Table B holds the same points as the rows below and some others, measured another way and shuffled. Each row below is followed by which row of B it is.
B (72 x 32):
-75,74,-109,28,-355,23,-11,123,-175,59,83,153,-58,82,-223,32,-189,76,-76,101,136,-28,19,54,-11,-7,96,-168,-218,68,-62,19
-52,34,42,-168,-34,53,167,207,126,-51,-103,210,95,-237,51,26,-182,66,-41,-128,191,321,-231,226,5,114,-24,9,24,-114,-77,-105
25,29,-203,117,-374,-34,-18,98,-181,39,201,144,-97,67,-219,104,-106,125,-84,185,172,-113,66,100,19,5,190,-194,-103,22,-92,-14
12,50,-171,-260,-116,56,-65,110,19,1,57,-27,73,218,131,352,43,80,-165,-209,-236,38,220,-89,-70,-62,37,30,-96,-120,171,-20
-13,48,151,100,-3,122,132,229,242,6,-229,46,224,-138,253,12,-100,-263,7,-219,47,247,45,96,17,96,-143,-33,195,233,-82,-78
-126,108,199,-124,-105,90,-5,82,47,-118,-187,40,149,-137,-45,-176,-133,-1,152,-118,-2,119,-37,68,1,-12,43,-46,-3,-156,222,131
-11,-1,115,281,-226,-21,141,137,-12,-43,-32,258,7,-359,-194,-257,-213,-46,175,202,431,79,-208,292,80,157,123,-213,93,33,-174,-16
-34,-34,176,406,6,63,141,205,287,140,-84,163,36,-47,21,-129,-123,-396,110,-51,170,145,33,166,-17,9,-54,36,419,441,-233,-265
-349,232,208,-184,-226,155,-44,195,-67,-42,-115,184,-53,166,-301,-295,-411,146,98,-91,173,159,-94,214,-11,-40,139,21,33,56,78,-71
-94,81,-144,-249,-177,94,144,270,-11,85,-46,224,49,11,34,237,-262,84,-297,-160,123,313,-149,101,-45,83,-144,-31,-283,90,-207,-125
-103,-3,535,165,-96,11,6,2,-2,-213,-398,117,256,-584,-70,-547,-116,-280,624,65,216,51,-161,72,39,251,97,-289,-127,-240,275,326
-53,-82,426,308,20,5,46,66,158,-33,-270,139,164,-352,11,-345,-49,-438,491,1,149,62,-35,52,-25,165,33,-124,102,38,89,42
-137,132,-49,-197,-76,137,80,275,130,51,-16,140,6,190,39,144,-228,89,-207,-234,52,270,-10,181,-28,-29,-22,123,154,154,-110,-252
-52,122,362,210,-263,90,129,-29,-10,-208,-421,-16,383,-723,-114,-525,-170,-186,252,85,143,98,-243,33,123,18,-168,-360,-205,-124,185,577
299,-122,-444,-83,44,-11,284,134,319,136,131,28,170,-165,340,661,185,-59,-575,-213,-212,264,-25,-52,-54,-145,-341,108,0,4,-223,-114
-49,40,-143,180,-333,23,17,207,-123,159,132,199,-107,196,-156,113,-202,-41,-118,95,202,-21,98,90,-20,57,84,-156,-91,317,-248,-164
-3,-152,368,305,-7,-75,66,-79,117,-42,-194,153,136,-514,-169,-383,27,-381,490,129,94,-13,-156,-20,-48,38,22,-134,-47,-174,180,193
161,-41,-79,159,-123,45,203,186,127,55,-148,61,269,-326,292,224,-5,-264,-168,-93,60,195,-5,-13,25,146,-257,-210,-154,181,-206,73
179,-95,-159,345,67,69,170,184,407,262,17,-33,144,122,336,396,139,-484,-300,-235,-225,127,283,-110,-77,-161,-310,114,327,540,-258,-246
-160,91,574,214,-108,64,-87,-53,52,-238,-355,-23,216,-380,-175,-658,-104,-230,638,39,78,-60,-5,76,59,25,175,-178,176,-186,425,338
-171,173,-73,76,-351,108,-83,148,-108,102,99,69,-99,357,-262,-17,-239,55,-122,15,30,-64,182,52,-19,-163,105,-51,36,287,-31,-62
-323,123,95,-93,-201,67,-167,169,-98,85,139,231,-275,511,-390,-138,-299,120,161,-7,119,-36,117,163,-98,-71,348,114,145,112,74,-311
-57,53,73,-212,-80,97,173,189,74,-34,-256,148,243,-322,139,48,-176,-63,-87,-193,63,343,-213,39,-20,124,-222,-93,-307,-71,-30,100
-125,61,22,26,-226,60,37,99,-50,97,-49,141,22,3,-189,-48,-192,-91,-39,-4,36,67,-45,-23,-59,-78,-70,-85,-231,117,-27,50
-123,60,585,449,-128,66,-1,54,87,-172,-366,59,215,-438,-102,-673,-165,-371,632,96,277,-14,-21,175,102,167,139,-257,281,85,166,211
-5,-11,-94,288,-302,49,12,315,-109,224,17,192,-17,243,104,225,-173,-297,-63,11,215,7,254,7,-35,268,4,-251,-183,552,-357,-230
-158,80,-91,-227,-252,-19,-18,153,-145,-58,222,307,-237,111,-365,-31,-265,416,28,112,307,63,-167,336,-4,36,378,12,52,-259,-1,-212
273,-104,-305,124,1,28,154,220,263,163,45,-32,200,40,487,615,189,-293,-371,-238,-193,136,279,-109,-48,36,-241,-18,71,293,-225,-171
28,29,-17,-72,-1,84,140,199,231,-17,-91,61,161,-111,210,165,-55,-60,-130,-217,-3,256,-10,121,6,21,-104,47,166,41,-56,-106
-130,90,286,-93,-140,33,-113,-108,-26,-207,-163,-31,135,-221,-238,-356,-31,32,355,7,-107,-73,-19,-24,-5,-137,165,-76,-49,-414,494,348
134,-66,246,223,-176,-55,81,-10,-29,-227,-250,54,299,-711,64,-262,35,-179,387,148,215,0,-130,66,101,267,65,-398,-165,-313,163,391
-60,125,493,575,-161,127,-50,13,173,-133,-337,-164,280,-247,-19,-573,-57,-452,467,16,24,-126,237,40,118,-58,42,-223,461,287,221,289
-50,-130,492,575,-44,-36,0,-48,122,31,-250,107,128,-361,-167,-510,-7,-621,618,148,108,-120,33,-62,-48,55,29,-191,77,146,130,152
-89,47,263,-180,-59,15,-78,10,11,-233,-151,45,124,-218,-56,-215,-34,75,370,-61,15,34,-34,97,4,82,242,-62,32,-443,394,158
16,114,-209,-88,-85,124,137,165,233,60,51,-15,93,95,80,264,-68,68,-416,-225,-146,211,44,76,-2,-256,-168,146,238,146,-78,-100
-164,70,602,43,-115,45,-161,-42,-66,-290,-410,-14,262,-372,-65,-568,-72,-215,736,-7,40,-74,41,-14,27,203,229,-268,-112,-344,531,401
173,-138,-228,-62,86,-12,161,128,268,147,60,76,111,-33,270,487,148,-182,-276,-218,-197,192,61,-93,-114,-61,-205,121,-14,20,-99,-176
-9,-46,451,347,-111,-38,12,47,27,-199,-244,141,165,-518,-57,-493,-69,-250,627,163,340,-25,-78,203,86,300,246,-291,159,-148,146,155
116,-80,-87,-77,17,-12,201,110,196,6,-33,140,146,-320,139,207,20,-53,-131,-108,17,250,-170,69,-31,17,-135,13,-39,-152,-68,-29
-21,-165,146,432,-102,-100,93,83,57,145,66,338,-135,-176,-280,-214,-115,-301,298,227,331,-18,-120,154,-59,83,135,-82,104,150,-195,-204
84,-26,-53,32,122,77,194,262,388,55,-26,91,122,-34,322,267,-8,-146,-176,-270,15,305,34,186,-8,24,-106,159,446,189,-188,-328
-57,-131,-191,155,-180,-110,118,87,-25,247,323,420,-323,70,-472,57,-173,19,-89,238,267,22,-216,158,-118,-121,114,65,-49,85,-297,-326
75,-70,101,257,-167,-43,61,57,1,-25,-81,113,119,-313,-15,-92,-10,-219,203,108,154,-16,-9,33,12,137,40,-235,-81,-21,-4,111
-79,125,-161,12,-363,58,-5,112,-131,61,109,89,-49,148,-233,62,-189,121,-190,62,53,-26,54,46,3,-127,51,-110,-125,111,-53,31
76,-26,-48,-123,-7,-14,203,140,184,-114,7,189,88,-374,48,72,-64,155,-59,-51,187,267,-262,279,44,64,43,24,175,-280,-54,-85
198,-23,-335,-202,-28,33,251,166,217,43,27,42,203,-218,297,511,55,55,-492,-221,-118,314,-90,16,-15,-64,-285,34,-91,-78,-151,-27
-249,141,-28,-125,-322,63,-38,244,-197,70,101,298,-194,281,-318,-41,-378,201,-22,44,290,82,-53,220,-37,77,224,-57,-116,114,-127,-220
-257,170,-2,-86,-330,85,-73,198,-167,44,90,220,-179,306,-347,-108,-354,200,-3,43,217,27,2,202,-15,-20,229,-38,-14,123,-47,-162
-42,42,-140,-84,-129,75,103,270,55,121,24,186,8,127,75,261,-170,-19,-232,-146,89,218,10,97,-49,63,-67,8,-53,205,-216,-230
-11,-76,168,149,-35,-36,21,202,78,-44,-1,246,-36,-92,31,-83,-92,-101,332,32,320,67,12,277,6,290,293,-76,263,-22,-62,-267
-50,-24,32,-69,-218,-37,-64,105,-158,-33,15,193,-21,-28,-101,23,-92,25,192,60,139,-26,20,44,-49,187,216,-174,-269,-180,88,2
-153,140,-125,-22,-435,68,-115,110,-272,108,87,89,-81,311,-282,63,-217,65,-114,63,1,-114,165,-74,-52,-82,87,-172,-351,160,18,67
-58,92,-72,-58,-131,55,70,148,106,-16,94,117,-38,45,-120,30,-147,165,-117,-48,97,129,-44,230,23,-110,109,83,281,-12,-35,-152
-45,-145,-213,194,-192,-112,100,113,-41,290,342,422,-336,151,-438,116,-163,-33,-92,229,260,-5,-147,128,-131,-87,123,53,-70,160,-330,-373
-183,76,455,-49,-43,1,57,26,78,-316,-194,221,61,-534,-309,-626,-236,168,530,92,377,164,-389,417,96,99,316,-44,299,-487,271,103
-42,-48,305,194,-108,-46,66,52,21,-122,-140,225,70,-447,-168,-381,-125,-120,430,149,322,54,-204,209,38,181,180,-183,57,-192,68,74
55,21,-196,-97,-11,103,63,198,221,141,4,-31,129,234,289,448,47,-153,-337,-314,-264,170,235,-103,-86,-115,-198,116,58,226,-60,-163
-25,26,-200,-179,-220,0,-12,196,-108,47,154,193,-88,177,-47,278,-123,170,-130,-24,100,59,50,103,-47,93,158,-55,-157,-59,-69,-174
-36,-107,418,467,-59,-49,46,-86,120,-20,-191,131,100,-455,-257,-514,-22,-438,530,183,130,-77,-105,13,-20,-24,48,-141,99,-22,147,186
-3,-104,-10,32,-3,-5,148,132,149,146,-19,231,28,-109,2,131,-63,-213,-44,-77,44,192,-115,9,-107,10,-129,43,-112,76,-138,-152
-176,121,-103,-39,-358,73,-109,167,-211,127,94,132,-112,384,-227,86,-231,43,-91,10,34,-62,174,-22,-69,-36,112,-101,-239,212,-28,-70
-188,206,400,195,-211,149,64,34,80,-176,-324,-5,222,-391,-237,-605,-265,-97,262,21,149,100,-161,175,114,-113,-23,-154,195,23,182,324
215,-24,-246,-121,22,30,201,166,283,-35,33,3,196,-190,342,426,103,48,-333,-220,-87,253,-1,104,25,-22,-133,58,194,-100,-80,-90
-12,-135,235,14,16,-102,18,-8,56,-110,-52,227,16,-353,-129,-198,7,-83,435,79,152,33,-166,115,-51,139,228,-51,-6,-401,203,10
-40,29,453,178,-184,10,7,-5,-59,-261,-363,56,291,-619,-50,-507,-93,-186,558,111,227,2,-127,87,93,249,120,-369,-136,-276,281,412
160,-99,-350,-216,54,-24,243,184,254,97,162,181,35,-97,188,525,49,88,-420,-177,-34,309,-141,107,-68,-54,-146,165,48,-108,-206,-262
165,-63,-173,55,36,68,158,305,264,135,-35,58,175,52,488,502,54,-265,-267,-282,-47,244,201,16,-38,157,-189,9,130,313,-258,-277
265,-83,-346,58,-66,17,240,158,223,122,41,6,215,-176,342,535,122,-156,-460,-161,-132,199,56,-66,-15,-47,-321,-44,-60,142,-236,-27
-314,236,515,144,-208,164,-129,25,1,-156,-311,-32,125,-57,-304,-657,-267,-133,457,-23,44,-39,55,85,44,-113,146,-100,201,52,361,249
90,-107,428,460,-133,-77,-62,-17,-11,-194,-248,37,219,-501,49,-406,83,-402,704,185,217,-183,121,41,72,328,256,-396,68,-143,232,267
152,21,-227,-91,68,82,230,209,380,12,42,11,157,-88,302,380,36,45,-396,-272,-85,317,-7,167,24,-123,-167,176,404,53,-145,-201
222,-154,-337,-54,109,-23,437,276,372,158,92,295,87,-348,278,507,-27,-35,-497,-157,170,493,-335,226,-31,48,-314,138,97,71,-497,-354
Rows of B count from 0, top down.

-161,-80,-12,-12,-11,83,-48,-171,26,142,100,-126,-55,75,-357,-143,-93,-72,-48,-6,161,-4,139,103,-30,84,73,-104,-35,111,62,-140  52
-146,18,-39,79,-23,62,-80,-166,1,197,57,-76,-27,145,-173,-137,-70,-26,-16,4,172,53,82,5,4,102,37,-85,-58,118,-82,-134  70
-61,8,-30,-16,24,-16,13,-110,35,-2,8,16,-26,102,-81,-42,-46,-2,-20,-73,4,61,73,57,-65,36,20,-31,3,89,-1,-52  34
-66,-89,75,-81,-122,118,-113,-72,77,171,140,-145,-15,66,-180,-73,48,-15,33,88,151,0,-12,204,-68,52,180,-82,-90,52,171,-20  33
101,101,5,-1,215,-108,209,-26,14,-188,46,20,-62,-12,32,138,58,98,104,-137,-44,104,-48,202,90,-104,-103,-74,61,-17,-21,55  17
-24,-182,31,402,-47,-243,-56,63,-140,243,30,219,36,-88,428,184,-4,52,102,-45,-7,83,116,-237,106,-135,-177,220,-19,205,-119,-101  18
163,47,18,94,-56,5,12,45,91,55,4,111,157,-125,203,85,103,-122,-222,-259,-21,25,-21,-172,5,27,260,87,186,-25,80,-16  16
-108,-184,-71,224,68,-242,78,-28,-169,140,17,80,-162,18,38,157,-153,84,160,13,-51,35,77,-56,42,-146,-305,106,-29,133,-40,-146  31
45,104,-57,-88,-49,119,-42,-44,104,35,21,-5,-41,141,-102,-42,11,-26,-31,-93,13,1,-97,41,-76,87,169,-29,41,-19,100,-12  5
19,-68,-25,11,-62,214,-138,-18,118,128,132,19,-39,-35,-330,-102,-33,-187,-99,-181,103,-111,106,-38,20,91,230,29,83,93,234,-110  36
62,83,-35,-125,-39,43,104,-43,45,120,42,-194,-39,51,-123,70,44,1,-74,-6,53,4,-265,130,-57,24,182,-110,70,-189,159,-20  19
-10,15,5,52,19,51,17,-87,36,113,88,-77,21,-30,-138,-26,11,-70,-94,-98,135,25,28,33,52,38,127,-74,60,19,41,-82  55
154,74,22,-6,-12,48,65,15,96,41,55,-26,91,-103,34,76,111,-87,-165,-187,35,15,-102,2,26,17,253,-19,161,-99,133,2  59
28,114,31,-240,8,-158,233,-130,67,-137,-86,-153,114,86,169,100,92,94,-145,4,-96,176,-186,239,-224,-4,148,-149,45,-168,10,91  50
95,292,-46,-368,-43,388,37,-123,214,114,142,-433,-72,162,-566,-147,106,-77,-133,-4,254,-64,-402,348,-43,202,465,-348,78,-317,288,13  57
52,-301,199,523,-84,153,-313,158,-24,471,391,100,43,-349,-6,19,129,-152,149,-88,386,-103,264,-121,431,-81,82,148,-33,304,140,-136  39
63,178,-64,-137,-25,268,-37,-71,132,123,109,-175,-87,128,-369,-105,30,-74,-52,-78,170,-55,-192,128,18,139,264,-157,60,-112,169,-45  46
-37,93,-51,169,95,-2,7,-117,9,33,22,77,14,55,-31,-66,-46,-39,-48,-181,91,82,142,-88,97,59,-17,-24,57,135,-155,-105  6
73,21,48,-216,-91,142,-27,-25,171,-14,74,-90,33,40,-139,-28,95,-59,-84,-63,16,-9,-96,194,-140,71,309,-70,39,-58,257,55  29
52,321,-196,-344,152,-103,372,-204,94,-313,-228,-97,-16,214,-105,47,-75,24,-279,-211,-232,127,-234,102,-271,83,116,-171,216,-264,-22,15  64
-57,-79,-49,282,0,-194,90,-52,-146,288,6,-18,6,-65,139,137,-68,-1,-68,-38,69,61,-15,-187,88,-71,-88,50,65,13,-97,-177  7
49,110,-105,7,123,-2,86,-53,42,-103,-13,95,-87,87,-95,21,-57,-10,-7,-207,-64,29,8,-7,11,14,-23,1,100,35,-2,-44  61
16,-143,60,311,-46,-270,22,51,-115,178,6,159,99,-108,476,214,51,60,29,-45,-31,118,49,-168,58,-135,-99,168,12,115,-97,-50  11
-57,179,-200,-87,28,6,137,-161,-14,106,-85,-139,-123,221,-231,-16,-138,-5,-125,-61,0,19,-202,-35,-102,94,41,-109,95,-148,-19,-141  66
-83,-110,24,296,-45,13,-222,-5,-31,211,115,183,-43,66,96,-49,-24,11,182,-31,114,32,203,-110,114,2,-97,121,-109,305,-85,-97  28
158,120,-5,-137,-30,219,-36,47,148,43,135,-80,-92,67,-197,13,112,-23,64,-79,74,-59,-224,187,28,45,232,-75,48,-105,251,52  60
19,-23,11,130,-48,-63,6,-77,70,17,-60,157,236,-122,183,-13,7,-181,-355,-302,-32,72,217,-259,-68,74,230,98,184,103,-36,-92  53
-69,-175,146,207,-142,-141,-120,-35,-5,168,36,114,220,-81,386,25,88,-19,-81,-19,57,131,211,-96,-49,-14,101,108,-49,215,-70,-31  63
155,-313,154,518,-98,117,-308,283,-30,431,361,222,-33,-347,109,144,132,-121,234,-130,237,-154,161,-186,418,-151,28,274,5,265,227,-97  32
-124,-114,-21,312,-80,-74,-229,-28,-54,179,15,283,-19,139,234,-50,-80,27,143,-49,10,70,250,-228,13,16,-144,197,-111,354,-167,-110  12
-3,70,50,-12,-43,176,-89,-104,126,115,115,-90,85,23,-163,-140,75,-103,-116,-100,201,27,45,74,24,129,270,-111,25,49,53,-39  65
-148,-50,-3,234,-44,184,-297,-125,62,188,120,146,5,101,-190,-262,-78,-130,9,-134,215,2,361,-143,93,156,61,43,-69,369,-97,-160  44
-40,-150,33,107,113,-37,18,-29,-17,-3,143,49,-110,-63,-170,36,-48,-2,139,-80,48,4,182,133,103,-91,-121,14,-19,176,77,-65  15
